Below is a small trained network, with its code and all its weights. Each question gives an input and a target symbol and asks what happens when units are switched off, that is, made to give their printed mean instead of their output.

import numpy as np


def w(rows, s, z=0):
    codes = np.array(rows[::2]) - 128.0
    scale = np.full(codes.shape[1], s)
    scale[-1] = z or s
    return codes * scale


def f(y):
    return y / 2 * (1 + np.tanh(0.7978845608 * (y + 0.044715 * y**3)))


def softmax(a):
    e = np.exp(a - a.max(-1, keepdims=True))
    return e / e.sum(-1, keepdims=True)


def log_softmax(a):
    a = a - a.max(-1, keepdims=True)
    return a - np.log(np.exp(a).sum(-1, keepdims=True))


def net(x, mask):
    ids = ['ΓΛΨαδεζημ'.index(c) for c in x.split()]
    T = len(ids)
    res = E[ids] + P[:T]
    u = 0
    for l in range(3):
        r = res
        for j in range(2):
            rows = slice(4 * j, 4 * j + 4)
            q, k, v = (r @ M[l][rows].T for M in (Q, K, V))
            z = softmax(np.where(np.tri(T) > 0, q @ k.T / 4**0.5, -1e9)) @ v
            o = O[l][rows]
            res = res + np.where(mask[u + j], z, o[:, -1]) @ o[:, :-1]
        u += 2
        y = f(res @ A[l][:, :-1].T + A[l][:, -1])
        res = res + np.where(mask[u : u + 4], y, B[l][:, -1]) @ B[l][:, :-1]
        u += 4
    return log_softmax(res[-1] @ U[:, :-1].T + U[:, -1])


Q, K, V, O, A, B = {}, {}, {}, {}, {}, {}
E = w([
[136,172,19,36,59],'Γ',
[154,120,35,212,76],'Λ',
[127,149,204,186,117],'Ψ',
[155,81,87,83,179],'α',
[96,165,182,198,148],'δ',
[47,181,79,102,158],'ε',
[188,66,162,142,154],'ζ',
[98,74,241,93,5],'η',
[216,235,37,106,101],'μ',
],0.017)
P = w([
[245,188,118,9,218],'0',
[155,153,155,91,146],'1',
[127,134,161,108,136],'2',
[111,116,166,117,131],'3',
[89,115,137,128,113],'4',
[88,94,121,116,104],'5',
[72,85,113,111,107],'6',
[64,78,99,108,100],'7',
],0.011)
Q[0] = w([
[104,182,140,155,123],'0.h1',
[112,126,117,131,200],'0.h1',
[156,139,163,141,118],'0.h1',
[113,145,113,102,141],'0.h1',
[73,150,110,139,106],'0.h2',
[136,5,136,166,159],'0.h2',
[117,120,184,188,178],'0.h2',
[137,224,112,142,64],'0.h2',
],0.012)
K[0] = w([
[150,101,146,109,82],'0.h1',
[131,124,154,83,133],'0.h1',
[164,186,144,150,113],'0.h1',
[97,120,117,93,125],'0.h1',
[123,142,156,190,127],'0.h2',
[4,79,94,91,107],'0.h2',
[76,98,131,79,217],'0.h2',
[162,147,95,224,189],'0.h2',
],0.011)
V[0] = w([
[173,100,131,134,79],'0.h1',
[82,178,130,170,154],'0.h1',
[88,82,76,245,102],'0.h1',
[108,101,48,203,28],'0.h1',
[145,94,65,127,196],'0.h2',
[76,233,93,145,255],'0.h2',
[181,19,83,241,211],'0.h2',
[98,161,60,84,67],'0.h2',
],0.005)
O[0] = w([
[98,105,104,133,101,134],'0.h1',
[151,105,182,153,150,138],'0.h1',
[48,5,193,121,96,148],'0.h1',
[18,84,133,159,109,242],'0.h1',
[91,120,132,177,160,218],'0.h2',
[66,122,51,87,233,206],'0.h2',
[126,13,254,204,137,205],'0.h2',
[47,131,151,124,92,252],'0.h2',
],0.0047,0.002)
A[0] = w([
[187,151,165,61,94,102],'0.n1',
[175,1,143,135,230,134],'0.n2',
[193,172,173,187,167,2],'0.n3',
[158,190,151,64,153,153],'0.n4',
],0.0089,0.0048)
B[0] = w([
[93,47,222,208,21,159],'0.n1',
[102,42,29,144,247,160],'0.n2',
[158,33,253,169,45,123],'0.n3',
[57,78,231,102,78,255],'0.n4',
],0.0057,0.0031)
Q[1] = w([
[110,127,115,254,153],'1.h1',
[159,182,191,97,89],'1.h1',
[120,174,77,183,98],'1.h1',
[146,104,81,156,72],'1.h1',
[161,38,69,111,126],'1.h2',
[144,71,93,164,22],'1.h2',
[75,127,55,202,50],'1.h2',
[91,129,48,215,98],'1.h2',
],0.014)
K[1] = w([
[140,163,124,240,158],'1.h1',
[132,116,165,100,73],'1.h1',
[212,219,64,172,112],'1.h1',
[155,125,61,153,94],'1.h1',
[41,88,121,53,91],'1.h2',
[53,39,114,163,76],'1.h2',
[53,154,104,229,94],'1.h2',
[8,188,114,240,125],'1.h2',
],0.014)
V[1] = w([
[14,77,79,178,212],'1.h1',
[135,165,148,69,151],'1.h1',
[60,172,171,157,149],'1.h1',
[39,2,81,129,78],'1.h1',
[208,206,193,83,139],'1.h2',
[203,145,97,188,173],'1.h2',
[187,169,33,101,109],'1.h2',
[74,138,179,143,223],'1.h2',
],0.0051)
O[1] = w([
[150,134,233,47,119,140],'1.h1',
[84,124,122,143,145,104],'1.h1',
[133,71,161,160,175,97],'1.h1',
[226,254,236,142,168,147],'1.h1',
[186,23,95,35,117,3],'1.h2',
[107,204,250,79,115,123],'1.h2',
[144,164,242,173,209,139],'1.h2',
[100,13,124,66,43,65],'1.h2',
],0.0048,0.0041)
A[1] = w([
[214,71,169,179,146,3],'1.n1',
[63,84,186,179,73,33],'1.n2',
[10,89,150,91,93,66],'1.n3',
[143,75,193,103,154,245],'1.n4',
],0.011,0.0042)
B[1] = w([
[59,255,106,137,136,134],'1.n1',
[41,26,100,87,136,254],'1.n2',
[171,142,206,121,147,232],'1.n3',
[146,165,67,203,234,177],'1.n4',
],0.0094,0.0058)
Q[2] = w([
[70,154,97,178,28],'2.h1',
[2,26,146,76,34],'2.h1',
[174,145,91,176,235],'2.h1',
[143,132,194,134,42],'2.h1',
[89,68,192,118,130],'2.h2',
[156,86,168,90,67],'2.h2',
[139,252,148,204,231],'2.h2',
[151,49,150,78,199],'2.h2',
],0.0084)
K[2] = w([
[119,135,75,167,50],'2.h1',
[152,91,203,203,120],'2.h1',
[138,154,142,67,124],'2.h1',
[151,90,67,164,120],'2.h1',
[110,92,164,174,132],'2.h2',
[70,97,159,120,117],'2.h2',
[245,175,169,106,143],'2.h2',
[118,45,134,132,172],'2.h2',
],0.012)
V[2] = w([
[91,104,192,192,29],'2.h1',
[100,114,215,235,123],'2.h1',
[166,71,91,63,152],'2.h1',
[3,235,122,36,108],'2.h1',
[243,62,95,113,133],'2.h2',
[75,151,177,115,188],'2.h2',
[95,103,116,134,152],'2.h2',
[224,172,131,11,168],'2.h2',
],0.0054)
O[2] = w([
[161,135,122,254,148,153],'2.h1',
[176,136,95,195,192,163],'2.h1',
[116,146,145,93,94,103],'2.h1',
[44,135,91,106,82,189],'2.h1',
[153,134,114,200,129,76],'2.h2',
[146,114,149,113,109,144],'2.h2',
[131,118,134,75,113,175],'2.h2',
[137,96,155,246,57,3],'2.h2',
],0.0088,0.0041)
A[2] = w([
[83,193,84,61,146,67],'2.n1',
[160,108,191,93,191,52],'2.n2',
[181,251,143,103,87,255],'2.n3',
[216,164,73,117,152,51],'2.n4',
],0.013,0.0057)
B[2] = w([
[162,162,133,195,119,255],'2.n1',
[213,102,174,128,154,157],'2.n2',
[97,2,125,166,175,226],'2.n3',
[38,85,175,107,57,142],'2.n4',
],0.01,0.0086)
U = w([
[128,136,11,54,181,188],'Γ',
[121,132,127,116,122,49],'Λ',
[100,156,166,65,100,216],'Ψ',
[131,170,113,95,111,215],'α',
[133,118,134,105,127,73],'δ',
[205,114,119,75,131,222],'ε',
[222,148,89,189,81,191],'ζ',
[97,151,190,136,181,2],'η',
[115,19,157,139,73,35],'μ',
],0.011,0.0059)

Each question gives the input, a string of symbols that net reads in full, and the target symbol t.
The units are the heads (4 rows each of Q, K, V and O) and the neurons (one row each of A and B). Each row of codes is followed by its name. A weight is (code - 128) times the scale printed after its matrix; where a second scale follows, it is the last column's (O, A, B and U).
mask holds one flag per unit, layer by layer, with each layer's heads first. A switched-off unit (its flag False) gives its mean, the last column of its rows in O or B, instead of its output. The means were averaged over made-up inputs and are rounded, as every weight is.
A unit's drop is (log p(t) with every unit on - log p(t) with that unit switched off) / (log p(t) with every unit on - log p(t) with every unit switched off).
The circuit of an input: a set's keep is (log p(t) with only the set's units on - log p(t) with every unit switched off) / (log p(t) with every unit on - log p(t) with every unit switched off). Starting from the 12 units with the biggest drops (on a tie, the unit counted first), units are removed one at a time, each time the one whose removal leaves the highest keep (on an exact tie, the one counted first), for as long as the keep stays at least 0.8.
circuit, biggest first: the units of the circuit, biggest drop first
top k neurons: the k neurons with the biggest drops, biggest first
top k neurons in layer l: the k neurons of layer l with the biggest drops, biggest first
input μ ε ε, target α: top 2 neurons => 2.n1; 0.n1
input μ ε δ δ Λ Λ Λ ε, target η: circuit, biggest first => 1.n3
input ε δ Λ, target μ: top 4 neurons => 2.n3; 0.n4; 1.n2; 1.n4
input α ε Λ, target μ: top 3 neurons => 2.n3; 1.n2; 0.n4
input μ Λ Λ ε Γ, target μ: top 3 neurons => 2.n3; 1.n2; 0.n1
input ε μ ε α ζ Ψ, target Ψ: top 3 neurons => 2.n3; 0.n1; 1.n2
input Λ Λ Λ Λ ε η μ, target μ: circuit, biggest first => 2.n3; 1.n2
input ε Λ Λ ε, target Ψ: circuit, biggest first => 2.h1; 1.h2; 0.h1; 1.n4
input Λ Λ ε Λ Γ, target μ: circuit, biggest first => 2.n3; 1.n2; 1.h1
input ε δ ε ζ μ Λ Λ, target ζ: top 2 neurons => 0.n4; 1.n4
input ε μ Λ ε, target Ψ: circuit, biggest first => 2.h1; 1.h2; 0.h1
input μ Λ ε Λ Λ, target Γ: circuit, biggest first => 0.h1; 2.h2; 1.n2
input Λ η η Λ α, target μ: top 2 neurons in layer 0 => 0.n1; 0.n2
input ε ζ ε Λ ε δ Ψ, target Ψ: top 4 neurons => 0.n4; 2.n3; 0.n1; 1.n3
input δ α ε Λ Λ μ, target μ: top 2 neurons => 2.n3; 1.n2
input α Λ ε, target μ: top 3 neurons => 2.n3; 0.n2; 1.n2
input μ η ε ε, target α: top 2 neurons => 2.n1; 1.n2
input ε η Λ Λ Λ Λ Λ, target Γ: circuit, biggest first => 2.h2; 0.h1
input ε Λ δ, target Ψ: circuit, biggest first => 2.h1; 0.h2
input η Λ ε, target ζ: circuit, biggest first => 2.n1; 0.h1; 1.n2
input Λ ζ α, target ε: circuit, biggest first => 2.h1; 2.n2
input α Λ μ Λ Λ Λ ζ, target η: top 2 neurons => 1.n1; 0.n2
input Λ Λ Λ Λ ε, target η: top neuron => 1.n3
input Ψ Λ ζ ε δ ε η ε, target ε: top neuron in layer 0 => 0.n1
input ε η α, target μ: top 4 neurons => 1.n2; 2.n3; 0.n1; 1.n1
input η ε ε, target ζ: top 2 neurons => 2.n1; 1.n2
input δ μ α ε Λ Λ μ, target ζ: top 2 neurons in layer 2 => 2.n1; 2.n4
input δ ε ε ε α ζ, target Γ: top 2 neurons in layer 0 => 0.n2; 0.n4
